Below is a small trained network, with its code and all its weights. Each question gives an input and a target symbol and asks what happens when units are switched off, that is, made to give their printed mean instead of their output.

import numpy as np


def w(rows, s, z=0):
    codes = np.array(rows[::2]) - 128.0
    scale = np.full(codes.shape[1], s)
    scale[-1] = z or s
    return codes * scale


def norm(h):
    return h / np.sqrt((h * h).mean(-1, keepdims=True) + 1e-5)


def softmax(a):
    e = np.exp(a - a.max(-1, keepdims=True))
    return e / e.sum(-1, keepdims=True)


def log_softmax(a):
    a = a - a.max(-1, keepdims=True)
    return a - np.log(np.exp(a).sum(-1, keepdims=True))


def net(x, mask):
    ids = ['Πβγδεθλμξσψω'.index(c) for c in x.split()]
    T = len(ids)
    res = E[ids] + P[:T]
    u = 0
    for l in range(3):
        r = norm(res)
        for j in range(2):
            rows = slice(3 * j, 3 * j + 3)
            q, k, v = (r @ M[l][rows].T for M in (Q, K, V))
            z = softmax(np.where(np.tri(T) > 0, q @ k.T / 3**0.5, -1e9)) @ v
            o = O[l][rows]
            res = res + np.where(mask[u + j], z, o[:, -1]) @ o[:, :-1]
        u += 2
    return log_softmax(norm(res)[-1] @ U[:, :-1].T + U[:, -1])


Q, K, V, O = {}, {}, {}, {}
E = w([
[61,110,115,146],'Π',
[137,153,144,158],'β',
[120,152,130,152],'γ',
[153,250,57,88],'δ',
[176,116,67,155],'ε',
[31,120,155,125],'θ',
[153,152,136,113],'λ',
[175,70,164,175],'μ',
[82,119,82,151],'ξ',
[132,209,107,164],'σ',
[80,149,122,154],'ψ',
[133,154,79,153],'ω',
],0.019)
P = w([
[128,79,125,101],'0',
[192,69,105,2],'1',
[140,109,163,62],'2',
[102,169,120,158],'3',
[174,161,60,40],'4',
[166,102,125,98],'5',
[88,173,87,195],'6',
],0.017)
Q[0] = w([
[74,91,112,82],'0.h0',
[96,153,179,115],'0.h0',
[103,113,133,234],'0.h0',
[118,135,1,181],'0.h1',
[72,115,205,200],'0.h1',
[145,137,203,12],'0.h1',
],0.01)
K[0] = w([
[35,65,138,70],'0.h0',
[124,128,133,82],'0.h0',
[150,133,41,8],'0.h0',
[109,89,68,174],'0.h1',
[166,60,123,20],'0.h1',
[130,186,161,154],'0.h1',
],0.013)
V[0] = w([
[70,94,139,87],'0.h0',
[6,170,149,139],'0.h0',
[163,174,163,220],'0.h0',
[121,73,114,67],'0.h1',
[138,217,157,120],'0.h1',
[200,166,111,140],'0.h1',
],0.011)
O[0] = w([
[214,70,73,200,128],'0.h0',
[76,8,76,174,37],'0.h0',
[88,120,79,65,3],'0.h0',
[164,150,148,254,184],'0.h1',
[127,196,228,95,58],'0.h1',
[131,218,98,39,146],'0.h1',
],0.0072,0.004)
Q[1] = w([
[119,1,152,119],'1.h0',
[124,110,54,88],'1.h0',
[61,87,78,56],'1.h0',
[107,235,180,52],'1.h1',
[35,143,112,42],'1.h1',
[98,118,166,166],'1.h1',
],0.0093)
K[1] = w([
[80,27,100,185],'1.h0',
[90,82,83,98],'1.h0',
[117,157,118,115],'1.h0',
[22,152,43,107],'1.h1',
[63,234,87,2],'1.h1',
[136,113,128,205],'1.h1',
],0.0085)
V[1] = w([
[94,114,186,255],'1.h0',
[223,170,145,175],'1.h0',
[33,246,164,250],'1.h0',
[106,71,30,231],'1.h1',
[105,83,25,103],'1.h1',
[129,198,91,151],'1.h1',
],0.0067)
O[1] = w([
[62,68,4,219,15],'1.h0',
[133,119,65,99,255],'1.h0',
[97,119,94,169,40],'1.h0',
[53,93,173,98,171],'1.h1',
[111,93,139,1,177],'1.h1',
[141,82,85,86,180],'1.h1',
],0.0083,0.0029)
Q[2] = w([
[254,40,138,123],'2.h0',
[18,78,143,80],'2.h0',
[173,53,232,145],'2.h0',
[84,190,7,246],'2.h1',
[184,140,117,207],'2.h1',
[196,63,174,108],'2.h1',
],0.0083)
K[2] = w([
[166,98,204,143],'2.h0',
[54,247,136,92],'2.h0',
[155,136,167,64],'2.h0',
[201,53,1,128],'2.h1',
[95,51,140,43],'2.h1',
[66,197,174,124],'2.h1',
],0.01)
V[2] = w([
[204,102,144,201],'2.h0',
[60,140,36,62],'2.h0',
[109,148,135,156],'2.h0',
[142,52,132,185],'2.h1',
[2,127,167,85],'2.h1',
[198,183,231,148],'2.h1',
],0.013)
O[2] = w([
[67,98,113,56,189],'2.h0',
[202,164,80,190,136],'2.h0',
[113,110,123,172,94],'2.h0',
[106,85,155,163,123],'2.h1',
[126,184,176,249,2],'2.h1',
[64,152,161,83,104],'2.h1',
],0.013,0.0062)
U = w([
[107,93,102,144,143],'Π',
[66,245,162,169,254],'β',
[89,128,135,104,115],'γ',
[84,162,120,150,139],'δ',
[183,157,58,172,184],'ε',
[71,118,122,181,159],'θ',
[100,149,118,106,49],'λ',
[80,83,158,59,89],'μ',
[118,108,103,142,113],'ξ',
[131,198,152,94,123],'σ',
[140,105,142,138,56],'ψ',
[187,113,112,67,178],'ω',
],0.012,0.0044)

Each question gives the input, a string of symbols that net reads in full, and the target symbol t.
The units are the heads (3 rows each of Q, K, V and O). Each row of codes is followed by its name. A weight is (code - 128) times the scale printed after its matrix; where a second scale follows, it is the last column's (O and U).
mask holds one flag per head, layer by layer. A switched-off head (its flag False) gives its mean, the last column of its rows in O, instead of its output. The means were averaged over made-up inputs and are rounded, as every weight is.
A unit's drop is (log p(t) with every unit on - log p(t) with that unit switched off) / (log p(t) with every unit on - log p(t) with every unit switched off).
The circuit of an input: a set's keep is (log p(t) with only the set's units on - log p(t) with every unit switched off) / (log p(t) with every unit on - log p(t) with every unit switched off). Starting from all 6 units, units are removed one at a time, each time the one whose removal leaves the highest keep (on an exact tie, the one counted first), for as long as the keep stays at least 0.8.
units of the circuit, in order: the units of the circuit, biggest drop first
most important unit: the unit with the biggest drop
which heads matter: for each layer, one digit per head in row order, 1 if its drop is at least 0.15 and else 0, layers parted by /
drop when u is switched off: that unit's drop, to one decimal
input μ ψ μ ξ, target μ: units of the circuit, in order	[0.h0, 2.h0]
input ω ω σ ω ψ Π ψ, target ε: most important unit	1.h1
input σ ξ δ ω ω σ ξ, target β: units of the circuit, in order	[1.h0, 2.h1, 0.h0]
input σ β β λ, target β: which heads matter	10 / 00 / 01
input σ σ ω γ, target β: units of the circuit, in order	[2.h1, 0.h0]
input ω μ ω Π, target ε: which heads matter	01 / 01 / 00
input μ ω ε ω, target μ: units of the circuit, in order	[2.h0, 2.h1]
input ω ω μ μ θ σ γ, target ε: which heads matter	11 / 01 / 01
input σ ω ε Π, target β: units of the circuit, in order	[0.h0, 2.h1]
input σ Π ω δ μ σ λ, target β: units of the circuit, in order	[2.h1, 0.h1]
input ω θ δ σ, target ε: units of the circuit, in order	[1.h1, 0.h1, 2.h1, 0.h0]
input μ β ω Π σ β Π, target μ: units of the circuit, in order	[0.h0, 2.h1, 1.h0, 0.h1]
input ω β ω β ω ψ λ, target ε: units of the circuit, in order	[1.h1, 0.h1, 2.h1]
input ω σ Π ω, target ε: most important unit	1.h1
input ω σ ω μ, target ε: units of the circuit, in order	[1.h1, 0.h1, 1.h0]
input β β ω Π, target ω: units of the circuit, in order	[0.h0, 2.h1, 0.h1, 1.h0]
input ω ω μ γ, target ε: units of the circuit, in order	[0.h1, 1.h1, 2.h1]
input σ ε ω Π, target β: units of the circuit, in order	[0.h0, 0.h1]
input Π β θ σ μ ω ω, target θ: which heads matter	11 / 11 / 11
input σ δ δ β, target β: units of the circuit, in order	[2.h1, 0.h0]
input ω ξ ω ω ω μ, target μ: most important unit	2.h0
input Π ω β, target β: which heads matter	01 / 01 / 01
input ω Π ω μ γ ω λ, target ε: which heads matter	11 / 11 / 01
input ω ω λ δ, target ε: which heads matter	01 / 11 / 11
input ω ω σ δ, target ε: drop when 1.h1 is switched off	1.0
input ω ω δ μ, target ε: drop when 1.h1 is switched off	1.4
input ω Π μ σ μ μ, target μ: drop when 1.h0 is switched off	0.0
